Below is a small trained network, with its code and all its weights. Each question gives an input and a target symbol and asks what happens when units are switched off, that is, made to give their printed mean instead of their output.

import numpy as np


def w(rows, s, z=0):
    codes = np.array(rows[::2]) - 128.0
    scale = np.full(codes.shape[1], s)
    scale[-1] = z or s
    return codes * scale


def f(y):
    return y / 2 * (1 + np.tanh(0.7978845608 * (y + 0.044715 * y**3)))


def softmax(a):
    e = np.exp(a - a.max(-1, keepdims=True))
    return e / e.sum(-1, keepdims=True)


def log_softmax(a):
    a = a - a.max(-1, keepdims=True)
    return a - np.log(np.exp(a).sum(-1, keepdims=True))


def net(x, mask):
    ids = ['ΓΠΩαβεζηθλμξστφψ'.index(c) for c in x.split()]
    T = len(ids)
    res = E[ids] + P[:T]
    u = 0
    for l in range(2):
        q, k, v = (res @ M[l].T for M in (Q, K, V))
        z = softmax(np.where(np.tri(T) > 0, q @ k.T / 3**0.5, -1e9)) @ v
        res = res + np.where(mask[u], z, O[l][:, -1]) @ O[l][:, :-1]
        u += 1
        y = f(res @ A[l][:, :-1].T + A[l][:, -1])
        res = res + np.where(mask[u : u + 8], y, B[l][:, -1]) @ B[l][:, :-1]
        u += 8
    return log_softmax(res[-1] @ U[:, :-1].T + U[:, -1])


Q, K, V, O, A, B = {}, {}, {}, {}, {}, {}
E = w([
[105,127,101],'Γ',
[188,107,53],'Π',
[55,81,141],'Ω',
[53,132,99],'α',
[144,145,93],'β',
[97,169,120],'ε',
[25,191,137],'ζ',
[113,96,56],'η',
[108,128,88],'θ',
[100,157,105],'λ',
[223,125,45],'μ',
[219,127,68],'ξ',
[73,148,72],'σ',
[2,167,140],'τ',
[116,147,109],'φ',
[46,207,229],'ψ',
],0.016)
P = w([
[7,182,55],'0',
[230,89,188],'1',
[176,212,116],'2',
[33,79,79],'3',
[172,96,211],'4',
[157,207,122],'5',
[39,49,89],'6',
[150,102,209],'7',
[142,204,124],'8',
[69,37,87],'9',
[121,112,220],'10',
[145,197,128],'11',
],0.012)
Q[0] = w([
[191,148,119],'0.h1',
[143,141,116],'0.h1',
[247,65,81],'0.h1',
],0.013)
K[0] = w([
[14,2,161],'0.h1',
[106,139,159],'0.h1',
[86,240,173],'0.h1',
],0.0093)
V[0] = w([
[214,141,177],'0.h1',
[1,164,69],'0.h1',
[86,152,104],'0.h1',
],0.006)
O[0] = w([
[64,67,142,71],'0.h1',
[63,97,173,254],'0.h1',
[187,91,1,183],'0.h1',
],0.0079,0.0032)
A[0] = w([
[85,160,211,160],'0.n1',
[127,181,74,124],'0.n2',
[157,248,77,84],'0.n3',
[146,135,162,149],'0.n4',
[150,171,156,151],'0.n5',
[82,197,157,141],'0.n6',
[102,155,93,127],'0.n7',
[110,89,203,255],'0.n8',
],0.015,0.0075)
B[0] = w([
[183,72,142,250],'0.n1',
[112,162,128,170],'0.n2',
[180,194,187,197],'0.n3',
[167,81,87,148],'0.n4',
[26,130,139,169],'0.n5',
[106,92,208,237],'0.n6',
[1,88,98,159],'0.n7',
[176,81,114,220],'0.n8',
],0.0079,0.011)
Q[1] = w([
[81,105,117],'1.h1',
[190,111,254],'1.h1',
[132,89,99],'1.h1',
],0.0062)
K[1] = w([
[201,143,113],'1.h1',
[148,137,186],'1.h1',
[2,114,184],'1.h1',
],0.0071)
V[1] = w([
[95,253,77],'1.h1',
[58,57,123],'1.h1',
[185,213,205],'1.h1',
],0.0048)
O[1] = w([
[2,177,117,2],'1.h1',
[114,86,94,185],'1.h1',
[191,93,26,165],'1.h1',
],0.0084,0.0052)
A[1] = w([
[72,185,190,198],'1.n1',
[71,162,52,227],'1.n2',
[83,255,117,108],'1.n3',
[191,76,197,85],'1.n4',
[180,151,15,254],'1.n5',
[68,231,36,134],'1.n6',
[25,137,48,85],'1.n7',
[52,134,96,17],'1.n8',
],0.0088,0.0037)
B[1] = w([
[115,140,22,163],'1.n1',
[130,102,151,162],'1.n2',
[111,127,84,171],'1.n3',
[116,188,66,249],'1.n4',
[109,81,254,174],'1.n5',
[115,44,142,171],'1.n6',
[134,123,154,166],'1.n7',
[202,183,144,146],'1.n8',
],0.0092,0.014)
U = w([
[49,33,176,199],'Γ',
[147,59,203,254],'Π',
[243,2,67,92],'Ω',
[143,145,109,134],'α',
[175,143,186,133],'β',
[149,117,106,60],'ε',
[139,124,143,91],'ζ',
[165,168,81,130],'η',
[180,142,84,150],'θ',
[96,177,193,39],'λ',
[200,227,187,78],'μ',
[153,192,212,132],'ξ',
[158,130,66,71],'σ',
[152,142,121,90],'τ',
[169,203,96,136],'φ',
[102,218,177,92],'ψ',
],0.0095,0.0049)

Each question gives the input, a string of symbols that net reads in full, and the target symbol t.
The units are the heads (3 rows each of Q, K, V and O) and the neurons (one row each of A and B). Each row of codes is followed by its name. A weight is (code - 128) times the scale printed after its matrix; where a second scale follows, it is the last column's (O, A, B and U).
mask holds one flag per unit, layer by layer, with each layer's heads first. A switched-off unit (its flag False) gives its mean, the last column of its rows in O or B, instead of its output. The means were averaged over made-up inputs and are rounded, as every weight is.
A unit's drop is (log p(t) with every unit on - log p(t) with that unit switched off) / (log p(t) with every unit on - log p(t) with every unit switched off).
The circuit of an input: a set's keep is (log p(t) with only the set's units on - log p(t) with every unit switched off) / (log p(t) with every unit on - log p(t) with every unit switched off). Starting from the 12 units with the biggest drops (on a tie, the unit counted first), units are removed one at a time, each time the one whose removal leaves the highest keep (on an exact tie, the one counted first), for as long as the keep stays at least 0.8.
units of the circuit, in order: the units of the circuit, biggest drop first
most important unit: the unit with the biggest drop
k most important neurons: the k neurons with the biggest drops, biggest first
top k neurons in layer l: the k neurons of layer l with the biggest drops, biggest first
drop when u is switched off: that unit's drop, to one decimal
input φ ψ Γ θ ψ ψ ψ ψ τ ψ β, target Ω: units of the circuit, in order	(1.h1 0.n6)
input ζ ξ ξ ψ ε β ψ ψ ε λ ψ ξ, target μ: units of the circuit, in order	(0.n3 1.n6)
input ψ Γ ε ψ τ, target Ω: units of the circuit, in order	(0.n1 0.n8 1.n5)
input ε ξ ζ ε ξ μ ψ Ω ξ ψ ψ Π, target Π: units of the circuit, in order	(1.n5 1.n4 0.n6)
input θ Γ ξ φ α Π ψ ψ ψ μ Γ, target Ω: units of the circuit, in order	(1.h1 0.n8 0.n6)
input ψ ψ ξ ψ α, target Ω: units of the circuit, in order	(1.h1 0.n8 0.n6)
input μ ψ η τ φ ψ ξ λ, target Ω: units of the circuit, in order	(1.h1 0.n8 0.n7)
input ψ θ ζ μ ψ ξ ψ φ, target Ω: 4 most important neurons	(0.n6 0.n8 0.n3 0.n2)
input ψ φ ψ ψ φ, target Ω: most important unit	1.h1
input Π μ β ψ ζ ψ φ ψ ψ ε θ, target Ω: units of the circuit, in order	(1.h1 0.n6 0.n8)
input ψ σ ξ β, target Γ: top 2 neurons in layer 0	(0.n1 0.n6)
input μ ζ ψ ψ λ ψ η, target Γ: 2 most important neurons	(1.n4 0.n1)
input Ω θ ξ ξ φ μ ψ ψ β ψ, target Ω: units of the circuit, in order	(0.n1 0.n8 1.h1)
input ζ φ μ λ ψ ψ ε ξ θ ψ Γ, target Ω: 2 most important neurons	(0.n8 0.n6)
input Π Π ζ Γ ξ, target Π: most important unit	1.n5
input ζ λ ξ Π α Γ ζ Π θ ξ, target Π: top 3 neurons in layer 1	(1.n4 1.n5 1.n1)
input Π φ ζ ψ ψ Γ ψ ψ ψ η ψ ψ, target μ: 3 most important neurons	(1.n4 0.n1 0.n3)
input β ψ ξ Π ψ ξ ζ ξ Ω μ ψ ψ, target μ: 3 most important neurons	(0.n1 1.n4 0.n3)
input τ ψ θ ψ μ ψ Π ζ, target Ω: top 2 neurons in layer 0	(0.n1 0.n8)
input ξ ψ ψ φ ψ μ σ ψ φ α ζ ξ, target μ: most important unit	0.n3
input σ ψ ε η, target Γ: top 2 neurons in layer 1	(1.n6 1.n4)
input φ ξ τ β, target Γ: 2 most important neurons	(1.n6 1.n4)
input ξ α ψ ψ α ψ ψ α, target Ω: drop when 1.h1 is switched off	0.3
input θ ζ ψ ψ ε, target Ω: drop when 1.h1 is switched off	0.3
input φ Γ ψ Π ζ, target Ω: drop when 0.n1 is switched off	0.4
input μ ψ λ ξ ψ ψ ψ, target Ω: drop when 0.n8 is switched off	0.2
